Below is a small trained network, with its code and all its weights. Each question gives an input and a target symbol and asks what happens when units are switched off, that is, made to give their printed mean instead of their output.

import numpy as np


def w(rows, s, z=0):
    codes = np.array(rows[::2]) - 128.0
    scale = np.full(codes.shape[1], s)
    scale[-1] = z or s
    return codes * scale


def norm(h):
    return h / np.sqrt((h * h).mean(-1, keepdims=True) + 1e-5)


def softmax(a):
    e = np.exp(a - a.max(-1, keepdims=True))
    return e / e.sum(-1, keepdims=True)


def log_softmax(a):
    a = a - a.max(-1, keepdims=True)
    return a - np.log(np.exp(a).sum(-1, keepdims=True))


def net(x, mask):
    ids = ['αβγεηθλμξπστψω'.index(c) for c in x.split()]
    T = len(ids)
    res = E[ids] + P[:T]
    u = 0
    for l in range(2):
        r = norm(res)
        for j in range(3):
            rows = slice(2 * j, 2 * j + 2)
            q, k, v = (r @ M[l][rows].T for M in (Q, K, V))
            z = softmax(np.where(np.tri(T) > 0, q @ k.T / 2**0.5, -1e9)) @ v
            o = O[l][rows]
            res = res + np.where(mask[u + j], z, o[:, -1]) @ o[:, :-1]
        u += 3
    return log_softmax(norm(res)[-1] @ U[:, :-1].T + U[:, -1])


Q, K, V, O = {}, {}, {}, {}
E = w([
[108,80,98,91,127,108,140],'α',
[127,60,124,131,115,152,146],'β',
[144,84,88,107,137,120,119],'γ',
[139,69,124,129,101,123,93],'ε',
[131,118,136,108,156,155,103],'η',
[110,137,189,123,89,164,143],'θ',
[162,59,119,3,2,92,109],'λ',
[176,91,125,128,110,148,97],'μ',
[64,164,146,157,98,119,74],'ξ',
[41,87,201,64,31,146,182],'π',
[123,180,115,111,69,172,107],'σ',
[184,138,112,230,91,238,73],'τ',
[213,140,147,75,169,120,185],'ψ',
[127,153,89,246,125,117,214],'ω',
],0.0087)
P = w([
[77,95,59,119,91,150,212],'0',
[71,150,37,111,171,146,153],'1',
[127,66,161,108,78,181,168],'2',
[92,164,63,113,169,120,134],'3',
[153,79,203,116,82,146,139],'4',
[112,186,89,123,179,93,124],'5',
[189,92,214,126,89,110,131],'6',
[149,208,126,134,202,53,112],'7',
[208,110,253,141,95,84,124],'8',
[132,209,113,128,205,74,92],'9',
],0.005)
Q[0] = w([
[150,85,254,63,117,191,111],'L0H0',
[73,188,89,156,146,156,156],'L0H0',
[155,55,137,117,151,118,140],'L0H1',
[121,119,171,158,129,157,112],'L0H1',
[83,85,109,142,71,159,174],'L0H2',
[121,160,206,126,93,172,145],'L0H2',
],0.0097)
K[0] = w([
[197,246,215,150,66,86,116],'L0H0',
[77,97,119,130,124,161,227],'L0H0',
[187,20,155,118,189,82,170],'L0H1',
[157,122,243,125,155,115,67],'L0H1',
[58,133,50,109,140,237,133],'L0H2',
[60,192,126,137,2,162,245],'L0H2',
],0.0063)
V[0] = w([
[99,39,165,162,197,103,114],'L0H0',
[192,105,95,123,124,129,203],'L0H0',
[124,136,162,111,103,126,22],'L0H1',
[105,207,102,187,72,121,111],'L0H1',
[133,120,119,149,101,125,49],'L0H2',
[173,122,165,152,235,253,31],'L0H2',
],0.0053)
O[0] = w([
[138,1,110,130,180,96,125,127],'L0H0',
[148,147,97,100,138,150,168,221],'L0H0',
[157,127,87,132,92,102,179,42],'L0H1',
[156,119,76,87,145,131,129,1],'L0H1',
[137,137,162,153,112,97,99,76],'L0H2',
[118,154,171,128,169,164,128,154],'L0H2',
],0.0078,0.0018)
Q[1] = w([
[163,91,205,70,103,149,145],'L1H0',
[112,152,140,68,166,125,79],'L1H0',
[100,134,2,111,172,109,187],'L1H1',
[107,127,123,179,44,173,199],'L1H1',
[146,70,215,203,56,177,117],'L1H2',
[240,69,179,153,25,185,174],'L1H2',
],0.009)
K[1] = w([
[179,117,133,209,44,89,128],'L1H0',
[62,161,141,197,132,99,168],'L1H0',
[58,110,73,45,167,124,168],'L1H1',
[99,146,98,171,99,203,173],'L1H1',
[242,131,206,186,176,61,129],'L1H2',
[210,191,144,192,127,2,180],'L1H2',
],0.0075)
V[1] = w([
[177,113,142,52,127,129,76],'L1H0',
[63,161,91,101,162,134,70],'L1H0',
[71,117,94,194,82,104,103],'L1H1',
[70,123,177,80,104,80,154],'L1H1',
[181,139,153,159,167,79,249],'L1H2',
[94,130,121,255,127,122,144],'L1H2',
],0.0073)
O[1] = w([
[157,140,140,36,149,113,122,1],'L1H0',
[136,96,137,134,118,167,41,201],'L1H0',
[97,149,190,132,165,143,64,8],'L1H1',
[23,125,101,61,116,96,159,38],'L1H1',
[56,119,91,104,169,255,64,52],'L1H2',
[136,55,40,172,13,202,150,199],'L1H2',
],0.0069,0.0008)
U = w([
[83,155,72,126,124,88,49,153],'α',
[95,155,74,210,161,104,178,124],'β',
[80,98,59,97,176,73,123,124],'γ',
[174,74,73,121,164,81,83,126],'ε',
[97,23,183,158,177,133,178,41],'η',
[63,147,150,123,102,124,185,99],'θ',
[173,160,71,51,110,120,119,165],'λ',
[218,114,131,89,124,139,254,32],'μ',
[100,89,175,180,75,68,50,86],'ξ',
[130,118,121,66,87,99,128,126],'π',
[114,238,166,136,62,143,130,117],'σ',
[212,136,189,178,106,159,90,86],'τ',
[102,190,152,96,211,180,106,218],'ψ',
[123,115,64,140,105,218,87,254],'ω',
],0.0095,0.005)

Each question gives the input, a string of symbols that net reads in full, and the target symbol t.
The units are the heads (2 rows each of Q, K, V and O). Each row of codes is followed by its name. A weight is (code - 128) times the scale printed after its matrix; where a second scale follows, it is the last column's (O and U).
mask holds one flag per head, layer by layer. A switched-off head (its flag False) gives its mean, the last column of its rows in O, instead of its output. The means were averaged over made-up inputs and are rounded, as every weight is.
A unit's drop is (log p(t) with every unit on - log p(t) with that unit switched off) / (log p(t) with every unit on - log p(t) with every unit switched off).
The circuit of an input: a set's keep is (log p(t) with only the set's units on - log p(t) with every unit switched off) / (log p(t) with every unit on - log p(t) with every unit switched off). Starting from all 6 units, units are removed one at a time, each time the one whose removal leaves the highest keep (on an exact tie, the one counted first), for as long as the keep stays at least 0.8.
units of the circuit, in order: the units of the circuit, biggest drop first
most important unit: the unit with the biggest drop
which heads matter: for each layer, one digit per head in row order, 1 if its drop is at least 0.15 and else 0, layers parted by /
drop when u is switched off: that unit's drop, to one decimal
input θ α σ β ξ η η η η, target η: which heads matter	110 / 101
input ξ ψ η θ β σ π, target σ: most important unit	L0H0
input θ η ξ η ψ λ γ σ ε, target σ: which heads matter	110 / 000
input η τ θ, target τ: which heads matter	000 / 010
input ε ξ η, target ξ: units of the circuit, in order	L0H0; L0H2
input ε ω μ η μ μ, target τ: units of the circuit, in order	L1H1; L0H2
input γ ω ξ β γ, target ξ: which heads matter	110 / 010
input ξ θ η, target ξ: units of the circuit, in order	L1H2; L1H0
input μ μ η ψ γ η η γ η, target η: units of the circuit, in order	L0H0; L0H1; L1H1
input η α μ γ μ μ η, target μ: which heads matter	010 / 110
input λ μ η β, target η: which heads matter	111 / 000
input η ω η ε, target ξ: which heads matter	010 / 001
input ω ξ ξ η τ ψ β, target ψ: which heads matter	000 / 001
input η ε γ ω η γ ε ψ σ, target ψ: units of the circuit, in order	L1H2
input η θ ε α ω ψ η, target ω: which heads matter	100 / 001
input η β μ, target μ: which heads matter	000 / 100
input η μ ξ τ η ω ε, target ω: drop when L1H2 is switched off	1.7
input γ η μ ω π η ψ, target ψ: drop when L1H1 is switched off	-0.1
input μ μ β μ ε η η γ γ, target η: drop when L0H0 is switched off	0.8
input θ γ η ε, target ξ: most important unit	L0H1
